In the rows, 128 means zero.
Each row is followed by its class number.
[ 99 147 126 120 115 123 132 117 100 108  68  95 125 118  83 131 123 109
 163 115 126 110 157 159 124  76 113 168 134 190 129 153 125 129 157  92
 143] -> 8
[104  72  78 118 137 177 162 143 144 125 108 157 153 144  91 117 199 127
 161 105 172 117 139 121  79 130  65 153 134 147 140 152 172 123 157  76
 105] -> 6
[ 98  88 106 111 126 141 164 143 162 185 125  94 147 147 127 109 126 123
 123 154  97 118 166 166 116 109 125  87 100 152 149 148 180  98 172 100
 134] -> 0
[103  72  78  94 152 196 162 124 145 119 139 144 169 115 148 142 179 125
 161 102 146 105 180 165 103 147  86 129 158 129 150 152 133 143 176 108
 105] -> 4
[105  87 122 102 115 126 165 152 141 195 123  98 134 138  80 109 125 129
 122 148 115 107 142 142  98 100  88 121  88 134 138 123 182  89 183  99
 147] -> 7
[111  59  86  81 148 149 169 131 154 129 108 137 166 123 101 134 178 137
 160  87 158  96 150 155  94 145  69 145 143 167 140 147 143 140 157 106
 101] -> 3
[104  82 105 116 102 114 144 131 145 199 134  92 146 123  98 142 118 143
 104 139 123 117 131 173 139 128 105 124  67 165 116 132 180 110 184 110
 136] -> 6
[107  92  76  92 160 185 152 140 137 115 115 139 157 125 100 105 173 132
 171  93 163 120 157 155  76 135  74 157 153 140 126 151 137 117 157  84
 120] -> 8
[112 169 119 132 104 149 141 108  78 116  74  81 139 137 140 146 122  91
 174 132 106 104 179 169 138 104 137 143 159 174 180 175 117 124 172  71
 149] -> 0
[ 98  75  72  96 153 183 165 138 145 123 113 146 152 134 100  86 180 143
 177  80 154  99 171 149  70 140  76 144 162 146 150 140 168 128 172  89
 107] -> 8
[128  62 100 119 157 179 157  96 139 104 101 172 146  98 107 102 183 155
 169  88 156 117 123 119  96 164  75 161 157 122 135 136 130 182 144 109
  98] -> 5
[100  48  72  87 152 176 167 135 160 140 117 131 164 138 145 148 186 131
 147 109 153 109 173 149  96 138  83 130 131 132 140 128 155 121 155 117
  89] -> 3
[ 92  83  91 110 118 125 135 137 125 152 122 120 130 180  92  89 117 123
 107 156  98 115 176 124 114  90 115 110 104 122 132 147 169 103 164 105
 112] -> 4
[121  52  90 124 139 188 161 106 163 120 134 134 187 124 137 171 176 130
 158 123 184 112 159 142 110 147  68 155 145 164 120 157 155 105 158 103
  95] -> 2
[123 152 112 144 104 154 111  85 102  93  74  74 126 102 119 162  97  81
 158 125 152 114 178 176 159  81 126 178 147 182 141 157 115 127 146  94
 131] -> 2
[121 136 115 135 125 175 149 108 107 126  79  67 150 126 112 151 112  72
 177 134 125 117 160 192 143  97 122 161 156 186 161 169 137 140 163  71
 141] -> 0
[124  82  99  81 154 201 155 136 148 104 118 150 164 100 104 143 188 133
 165  81 158 108 161 144  81 139  43 154 145 133 112 129 141 152 172 102
  99] -> 7
[ 86  65 108 134 124 171 157 113 147 201 129  86 139 136 141 115 104 156
 106 147 108 115 155 152 126 100  95 104  80 207 146 138 139  99 166 114
 121] -> 0
[131 175 120 124 110 108 130 100  95 114  90  95 139 117  99 132 126  95
 159 136 118 124 158 140 133  99 129 160 127 143 125 169 156 123 154  63
 162] -> 8
[108  54  94  86 164 196 157 117 167 146 115 114 172 122 108 159 165 126
 147 131 158 114 186 171 103 139  57 156 127 142 107 129 153 110 190  83
 106] -> 7
[ 98  84 125 134 123 129 157 119 163 190 124 108 132 177 101  90 104 139
 110 147 116 118 141 138 121 105 111 112 104 196 169 156 163 101 164  88
 134] -> 0
[ 89  48 126 129 115 165 181 131 150 226 129  94 155 123 112 118 144 135
 109 145 117 124 140 181 124 111 122  77  90 184 129 146 132 121 165 115
 117] -> 6
[127 134 117 145 104 102 110  82 107 106  61  99 141 106  78 139 101  96
 162 120 137 113 142 156 153  89 139 195 136 180 125 148 153 150 146  92
 138] -> 5
[111  87 145 111 107 117 165 128 154 209 127  96 148 137  85 137 132 135
 122 160 115 120 145 145 130 121  98 102  93 153 121 131 167 107 182 114
 147] -> 7
[123  58  85  99 144 209 159 124 155 118 101 153 146 115 108 126 173 137
 169  84 153  95 195 160 111 127  61 119 146 163 130 144 160 146 152  86
 105] -> 9
[108  87  87 111 142 197 170 116 142 126 135 152 152 146 104 116 181 128
 169  86 146 127 149 132 107 146  68 127 166 130 149 142 135 185 160 116
  92] -> 4
[134 126 116 125 127 115 118  99  87 108  78  86 156  80 102 140 111 105
 161 128 121 122 138 159 152  89 138 185 119 165 110 158 135 115 158 100
 144] -> 8
[108  66 106 115 130 126 157 135 149 189 140 102 148 142 122  99 120 133
 116 145 108 131 131 162 119 123 125 104  88 133 141 127 180  99 170 118
 126] -> 8
[119 165 108 134 114 104 140 102  86 108  80  86 137 100 119 125 125  75
 183 143 127 124 146 167 136 106 167 167 143 141 177 157 158 102 176  77
 178] -> 8
[ 97  68  75 109 150 226 160 128 151 119 135 146 145 141 130 111 177 119
 168 104 152 107 180 148  95 137  67 118 174 143 161 146 135 160 148 105
  87] -> 4
[108 120 114 130 108 120 132 105  95  90  74  91 160 135 108 160 133  98
 170 157 138  88 179 153 136 101 133 169 162 174 119 169 120  79 158  96
 114] -> 2
[114  95  93 100 158 163 172 138 146 104 112 169 152 110  87 122 195 152
 167  92 153 118 160 139  82 149  60 159 151 151 118 134 150 137 159 103
 120] -> 1
[ 90  78 107 118 109 125 158 127 151 182 157 113 156 161 115 124 144 130
 121 160 104 118 135 127 136 107  97 103 100 128 125 149 159 111 150 110
 133] -> 4
[154 102 116 119 111 163 139 128 110 108  76  85 157  51 132 158 128  77
 171 138 138 144 170 181 154  74 127 141 114 147 118 160 155 148 160 100
 153] -> 9
[139  81 106  98 143 215 154 120 145 129 122 150 139 109 112 144 164 129
 161  92 147  91 121 149  95 133  68 131 145 154 142 126 151 156 137 108
  90] -> 9
[118 145 122 142 123 122 129  98  93 109  70  92 138  99  99 144 117 100
 161 115 132 150 149 157 156  75 131 174 117 176 116 149 119 135 151 105
 151] -> 8
[127 142 111 113 110  78 134  98 101 116  51  81 125 117  88 138 110  79
 164 140 137 121 157 162 151 101 149 162 132 176 173 169 145 124 169  91
 154] -> 3
[105  77 100  75 154 197 156 126 163 130 112 128 154 114 118 165 172 140
 162  79 156 108 163 167 114 133  42 157 133 149 122 128 128 138 193 111
 107] -> 7
[124 105  74  89 161 167 150 144 149 108 101 149 151  99 112 125 184 140
 167  83 146 124 155 139  85 127  53 158 120 123 133 158 163 133 161  76
 140] -> 0
[ 93  69  86 109 107 165 147 101 155 223 121  77 128 137  84 123 123 146
 119 143 119 109 145 164 154 132 105 115  93 162 126 141 177 121 192 110
 119] -> 6
[121  75  98 103 124 145 157 127 162 178 108  83 152 140  88 137 115 116
 130 120 133 124 153 172 137  91  99 130  99 145 117 161 174 106 172 116
 108] -> 2
[118 172 145 141 124 116 138  97  85  95  74 105 131 127  92 147 129  85
 162 139 118 145 167 149 149  98 125 148 150 155 125 153  87 177 138  97
 128] -> 4
[ 98  81 126 128 114 130 166 135 156 178 133 102 155 179 110 150 122 122
 111 156 142 127 154 160 124 110 124 115 113 148 122 144 145  72 162 121
 124] -> 2
[ 73  75 114 120 101 135 157 144 135 175 117 108 136 170  88 112 133 138
 133 147 120  98 128 150 103 110 102 134 123 137 127 127 147 112 151 109
 134] -> 5
[124  53  58  99 145 137 147 130 144 100 111 159 167  66 106 103 183 148
 172  79 145 123 117 142 102 146  73 170 115  89 110 124 179 158 157 115
 127] -> 5
[100  85  87  98 154 237 160 149 152 118 128 145 142 125 136 119 187 129
 169  99 153 100 176 162  76 132  70 144 186 143 147 129 125 137 140 102
  98] -> 1
[130 134 118 137 131 163 131  86  97  93  69  83 140 102 126 189 116  88
 156 157 132 144 198 185 177 103 114 173 133 180 106 158 116 132 163  91
 138] -> 1
[107  83 135 111 100 109 149 143 156 207 134 111 146 178 103 118 126 130
 126 157 112 107 155 140 125 116 108  90 123 161 162 166 160 125 165 110
 125] -> 4
[117  89 112  86 106 116 166 148 143 185 134 121 151 142  84 123 147 138
 131 125 116 118 132 129 115 126 117 117 102 100 135 133 198  94 217 129
 150] -> 7
[105  65  93 116 131 172 161 142 137 109 106 183 162 140 108 107 198 147
 176  62 164  95 149 131  66 139  72 154 172 135 153 143 144 158 145  93
 107] -> 5
[102  99  91  95 108 132 144 159 143 161 137 111 141 138 104 120 116 147
 116 121 112 116 128 148 105 107  80 121  77 157 132 149 180 105 182 115
 146] -> 0
[ 82  84  67  78 155 205 164 112 170 153 133 120 144 150 114 114 177 137
 165 113 124 100 197 165 117 154  63 107 162 118 129 141 135 160 165  98
  89] -> 4
[142 171 119 125  97 136 128 100 101 116  88 100 137  94 117 146 116 109
 164  91 118 120 135 145 147  96 114 150 126 190 160 181 142 163 168  97
 152] -> 0
[107  73 106 129 117 137 166 122 158 205 144  97 155 161  86 107 125 123
 121 165 134 145 130 138 117 116 112 120  92 142 131 148 204  95 169  90
 153] -> 8
[116  93 105 136 121 156 137 123 171 179 148 101 142 174 121 152  97 122
  91 136 136 124 167 143 143  93 124 111  94 144  98 125 179  74 134 136
  93] -> 2
[ 80  78 101 111 125 142 170 129 127 176 111  96 108 127 131 106 139 131
 125 143 109 105 148 159 116 117 125 101 109 130 174 103 132 117 146 131
 132] -> 3
[101  76  93 126 110 117 152 117 153 176 131  87 160 150 123 153 113 132
 111 169 135 122 190 169 142 127 111 109  84 154 109 144 178  59 179 112
 130] -> 2
[135 155 147 127 117 154 117 107 100 113  77  83 131 109 134 164 108  61
 161 129 123 125 166 191 148  83 119 142 152 184 168 171  89 192 139  93
 116] -> 4
[ 84  62  68  76 160 191 164 119 158 144  90 124 120 156 112 133 169 133
 166  78 156  83 158 174 102 143  69 147 157 157 187 123 132 135 166 111
  89] -> 3
[ 84  93 108 119 126 146 160 133 133 192 130  97 141 136 118 121 125 156
 108 135  94 118 152 153 118 103 119 116  89 141 126 123 148  97 170 114
 147] -> 0
[116  69  87 106 141 199 161 107 157 155 132 134 173  95 132 157 190 144
 150  82 165 127 133 156 124 147  78 151 126 146 121 152 138 153 176  98
 111] -> 6
[116  92  91  91 146 208 162 139 159 144 120 139 148 112 109 112 185 128
 175  76 159 106 157 138  79 129  64 138 157 132 153 122 155 142 169 105
 104] -> 7
[124 151 130 125 121 117 126  72  93 124  66  65 140  93 106 159 103  91
 156 141 119 133 157 182 165  92 138 172 115 184 125 168 121 133 175  82
 154] -> 8
[116 158 138 140 111 143 128  95  93 112  68  94 113 142  97 154 125  67
 167 152 125 127 161 151 147  86 120 151 157 160 169 167 112 169 144  83
 137] -> 4
[103  45  69  88 171 225 151 107 158 135 113 110 167 107 145 134 149 151
 156  94 130  85 173 186 108 144  50 145 134 191 135 146 134 136 176  97
  73] -> 0
[129 153 137 141 100 163 153 116 106 120  78 108 130 124 102 166 138  83
 169 119 144 125 174 155 139  79 133 146 151 154 143 139 153 152 147  80
 158] -> 9
[102  75  67  80 134 181 157 134 145 113 110 149 132 114 122 119 183 131
 151  80 166 120 163 154  80 142  76 131 141 134 166 136 142 163 165 115
 118] -> 3
[103  43  95 123 119 140 156 106 148 212 127  74 165 113 103 126 115 133
 101 161 122 139 136 180 150 119 122 119  62 171 107 144 169 105 191 109
 121] -> 6
[128 150 114 127 135 138 134  91 108 131  78  63 139  88 116 133 107  57
 170 139 117 139 166 190 164  82 161 161 148 135 163 152 128 162 159  91
 140] -> 4
[105  87  65 103 125 165 161 156 125 129 117 157 158 114 112 108 220 144
 173 103 154 108 151 124  74 156  84 138 143  98 142 144 173 121 171  82
 128] -> 6
[127  62  78 106 136 183 155 134 147  93 120 160 176  91 107 149 200 139
 168  85 189 140 140 134  95 138  58 159 140 122 103 157 139 136 157 125
 118] -> 2
[ 94  79  88 105 131 158 149 139 117 103 105 166 162 158 109 116 172 148
 168  81 157  81 150 140  66 147  88 167 173 147 148 142 128 120 165 100
  97] -> 5
